[[127 137 127 135 133 105 139 147 129 133 139 128]
 [111 118 157 116 114 127 138 134 108 114 117 156]
 [129 137 129 133 134 104 139 148 126 132 138 128]
 [124 133 133 131 130 110 140 144 122 130 132 130]]
->
[[127 137 127 135 133 105 139 147 129 133 139 128]
 [129 137 129 133 134 104 139 148 126 132 138 128]
 [124 133 133 131 130 110 140 144 122 130 132 130]
 [111 118 157 116 114 127 138 134 108 114 117 156]]

[[118 127 118 129 125 147 130]
 [130 127 143 138 130 120 129]
 [125 125 135 138 122 132 130]
 [122 126 141 136 122 133 130]
 [113 126 130 123 128 126 125]
 [128 135 117 128 133 118 124]
 [125 118 102 125 123 119 133]
 [147 130 126 136 140 127 126]]
->
[[125 118 102 125 123 119 133]
 [128 135 117 128 133 118 124]
 [118 127 118 129 125 147 130]
 [147 130 126 136 140 127 126]
 [113 126 130 123 128 126 125]
 [125 125 135 138 122 132 130]
 [122 126 141 136 122 133 130]
 [130 127 143 138 130 120 129]]

[[118 134 153 132]
 [108 136 143 136]
 [147 128 111 130]
 [111 137 116 136]
 [146 132 110 130]
 [136 120 100 118]
 [110 138 122 140]
 [103 105 126 105]]
->
[[136 120 100 118]
 [146 132 110 130]
 [147 128 111 130]
 [111 137 116 136]
 [110 138 122 140]
 [103 105 126 105]
 [108 136 143 136]
 [118 134 153 132]]

[[116 121 116 118 123 129]
 [112 137 112 117 140 142]
 [147 125 146 142 123 118]
 [126 151 127 131 152 145]
 [147 124 147 142 121 117]
 [139 137 140 138 136 129]
 [125 149 125 129 150 145]
 [123 151 124 127 152 146]]
->
[[112 137 112 117 140 142]
 [116 121 116 118 123 129]
 [123 151 124 127 152 146]
 [125 149 125 129 150 145]
 [126 151 127 131 152 145]
 [139 137 140 138 136 129]
 [147 125 146 142 123 118]
 [147 124 147 142 121 117]]

[[132 134 132 139 140 133 138 132 136 132 138 141]
 [139 139 139 121 120 139 122 139 141 139 122 120]
 [130 109 130 118 117 130 119 130 105 130 119 116]
 [123 117 123 136 137 123 135 123 115 123 134 137]
 [129 117 129 135 136 129 134 129 114 129 134 136]
 [127 149 127 141 141 127 139 127 151 127 139 142]
 [128 112 128 131 131 128 130 128 109 128 130 131]
 [110 141 110 124 124 109 125 110 145 110 125 124]]
->
[[110 141 110 124 124 109 125 110 145 110 125 124]
 [123 117 123 136 137 123 135 123 115 123 134 137]
 [127 149 127 141 141 127 139 127 151 127 139 142]
 [128 112 128 131 131 128 130 128 109 128 130 131]
 [129 117 129 135 136 129 134 129 114 129 134 136]
 [130 109 130 118 117 130 119 130 105 130 119 116]
 [132 134 132 139 140 133 138 132 136 132 138 141]
 [139 139 139 121 120 139 122 139 141 139 122 120]]

[[121 113 116 120 143]
 [123 140 138 123 118]
 [121 120 122 121 135]
 [122 136 134 122 121]
 [123 102 108 121 155]]
->
[[123 102 108 121 155]
 [121 113 116 120 143]
 [121 120 122 121 135]
 [122 136 134 122 121]
 [123 140 138 123 118]]

[[147 120 129 124 119 134 115 136 124 119 108 115 147 149 141 134]
 [131 146 103 136 125 130 115 124 129 136 142 128 147 110 123 141]
 [129 111 116 106 145 115 136 143 138 142 125 115 121 141 125 143]]
->
[[131 146 103 136 125 130 115 124 129 136 142 128 147 110 123 141]
 [129 111 116 106 145 115 136 143 138 142 125 115 121 141 125 143]
 [147 120 129 124 119 134 115 136 124 119 108 115 147 149 141 134]]

[[134 131 120 124 114 124 130 119 125 124 134 129 133 156]
 [126 130 128 130 114 127 128 124 123 124 131 123 139 143]
 [132 125 132 126 127 121 136 128 125 119 137 119 131 134]
 [137 138 129 131 123 116 150 138 125 123 147 129 129 138]]
->
[[134 131 120 124 114 124 130 119 125 124 134 129 133 156]
 [126 130 128 130 114 127 128 124 123 124 131 123 139 143]
 [137 138 129 131 123 116 150 138 125 123 147 129 129 138]
 [132 125 132 126 127 121 136 128 125 119 137 119 131 134]]

[[148 135 111 136 125 115 129 131 146 115 110 139 131 126 115 145]
 [107 116 106 142 144 110 144 144 109 131 137 142 144 144 110 135]]
->
[[107 116 106 142 144 110 144 144 109 131 137 142 144 144 110 135]
 [148 135 111 136 125 115 129 131 146 115 110 139 131 126 115 145]]
